[[-62 -32]
 [ 39  67]
 [ 61 -70]
 [-38 -47]
 [-12 -62]]
:
[[-62 -32]
 [ 39  67]]

[[-66  86  49]
 [-26  40   8]
 [-17  59   7]
 [-23  42  11]]
:
[[-66  86]
 [-26  40]]

[[ 19  -3   8]
 [ 49  10 -19]
 [ 81 -62 -15]
 [ 42 -45 -24]
 [  9 -88   5]]
:
[[19 -3]
 [49 10]]

[[ 34  34 -19]
 [ 83  83 -46]
 [ 11  11 -16]
 [ 16  16 -24]]
:
[[34 34]
 [83 83]]

[[-88 -58   5  23]
 [-36  32  43  14]]
:
[[-88 -58]
 [-36  32]]

[[ -5  17  69]
 [-27  40 -64]]
:
[[ -5  17]
 [-27  40]]
---
[[ 23 -71 -43 -11]
 [ 39  23   1  14]]
:
[[ 23 -71]
 [ 39  23]]

[[-22  78 -11]
 [-12  38  43]]
:
[[-22  78]
 [-12  38]]

[[-54  55 -66 -37]
 [-60 -59 -41  69]
 [-14  60  30 -47]
 [ 67  63  83 -47]]
:
[[-54  55]
 [-60 -59]]

[[  3  57]
 [-29  17]
 [ 79 -52]
 [ 27 -26]
 [  1  27]]
:
[[  3  57]
 [-29  17]]

[[34 19 39]
 [22  9 63]
 [18  8 77]]
:
[[34 19]
 [22  9]]

[[  1  13  27 -26  -7]
 [-24  -3  96  13 -19]
 [ -2  16  47 -76 -13]]
:
[[  1  13]
 [-24  -3]]

[[-10  20   4]
 [-48 -76  33]
 [ 17  23 -23]
 [ 11  -8 -24]]
:
[[-10  20]
 [-48 -76]]

[[ 20  22  14 -11 -31]
 [ 76  85  44  75 -45]]
:
[[20 22]
 [76 85]]
---
[[-31 -29  88  87 -30  90  88  85 -30 -25 -28]
 [ 26  27 -21 -20  11 -38 -20  -6  35   2  23]
 [ -3   0  63  64  -8  55  64  68   2  -9  -1]
 [ 26  27   3   4  20  -4   4  11  30  17  26]]
:
[[ 26  27   3   4  20  -4   4  11  30  17  26]
 [ -3   0  63  64  -8  55  64  68   2  -9  -1]
 [ 26  27 -21 -20  11 -38 -20  -6  35   2  23]
 [-31 -29  88  87 -30  90  88  85 -30 -25 -28]]

[[ 42   6   6 -38 -33   2]
 [ 56 -28  41 -16 -78   1]
 [ 15  46  45 -40 -55  -2]
 [ 16 -54  54  47 -48  -1]
 [ -7 -49  19  49  -6  -1]
 [ 51 -51  25   9 -70   1]
 [ -5 -45  75  52 -57  -4]]
:
[[ -5 -45  75  52 -57  -4]
 [ 51 -51  25   9 -70   1]
 [ -7 -49  19  49  -6  -1]
 [ 16 -54  54  47 -48  -1]
 [ 15  46  45 -40 -55  -2]
 [ 56 -28  41 -16 -78   1]
 [ 42   6   6 -38 -33   2]]

[[ -6  44  -3   9   8   0  -6 -20]
 [-13  90  -4  12  10   0 -11 -38]
 [ -1  -8   4 -15 -16  -1   4   9]
 [ 21 -41 -21  71  85   3 -14 -14]
 [-16  19  20 -65 -78  -3  15  19]
 [-16  32  15 -52 -63  -3  10   9]]
:
[[-16  32  15 -52 -63  -3  10   9]
 [-16  19  20 -65 -78  -3  15  19]
 [ 21 -41 -21  71  85   3 -14 -14]
 [ -1  -8   4 -15 -16  -1   4   9]
 [-13  90  -4  12  10   0 -11 -38]
 [ -6  44  -3   9   8   0  -6 -20]]

[[-28 -62  -1 -63  -6  -2  75]
 [-30 -56  -5 -67  -2   2  75]
 [-36 -55   6 -65  -4  -1  78]
 [-34 -66  17 -57 -11  -8  78]
 [ 53 -29 -23  43 -21 -22 -57]
 [-30 -55  -5 -68  -2   2  76]
 [ 45 -38  -2  48 -28 -29 -48]
 [ 56 -28 -36  36 -17 -17 -56]]
:
[[ 56 -28 -36  36 -17 -17 -56]
 [ 45 -38  -2  48 -28 -29 -48]
 [-30 -55  -5 -68  -2   2  76]
 [ 53 -29 -23  43 -21 -22 -57]
 [-34 -66  17 -57 -11  -8  78]
 [-36 -55   6 -65  -4  -1  78]
 [-30 -56  -5 -67  -2   2  75]
 [-28 -62  -1 -63  -6  -2  75]]

[[-27  33 -18  -2 -25  -9 -34  10 -19  -5 -22  32]
 [ 59 -75  39  29  48  16  81 -33  66   7  26 -69]
 [-49  62 -32 -28 -38 -13 -68  29 -59  -5 -17  57]
 [-33  43 -22 -13 -27  -8 -46  16 -34  -3 -19  38]
 [-48  57 -30 -18 -41 -16 -58  25 -45 -10 -24  57]
 [-26  31 -16 -14 -21  -9 -31  16 -28  -6  -8  31]
 [-58  76 -39 -30 -46 -14 -84  32 -69  -5 -26  67]]
:
[[-58  76 -39 -30 -46 -14 -84  32 -69  -5 -26  67]
 [-26  31 -16 -14 -21  -9 -31  16 -28  -6  -8  31]
 [-48  57 -30 -18 -41 -16 -58  25 -45 -10 -24  57]
 [-33  43 -22 -13 -27  -8 -46  16 -34  -3 -19  38]
 [-49  62 -32 -28 -38 -13 -68  29 -59  -5 -17  57]
 [ 59 -75  39  29  48  16  81 -33  66   7  26 -69]
 [-27  33 -18  -2 -25  -9 -34  10 -19  -5 -22  32]]

[[ 47 -53 -55]
 [ -3   3  20]
 [-55   7  19]
 [ 12  63  45]
 [-49  47  65]
 [-60 -19  27]
 [  2 -48  56]
 [ 68  57  -7]
 [ 68 -58 -76]
 [-68 -34  60]
 [  5 -48 -29]
 [ 52 -15 -56]]
:
[[ 52 -15 -56]
 [  5 -48 -29]
 [-68 -34  60]
 [ 68 -58 -76]
 [ 68  57  -7]
 [  2 -48  56]
 [-60 -19  27]
 [-49  47  65]
 [ 12  63  45]
 [-55   7  19]
 [ -3   3  20]
 [ 47 -53 -55]]
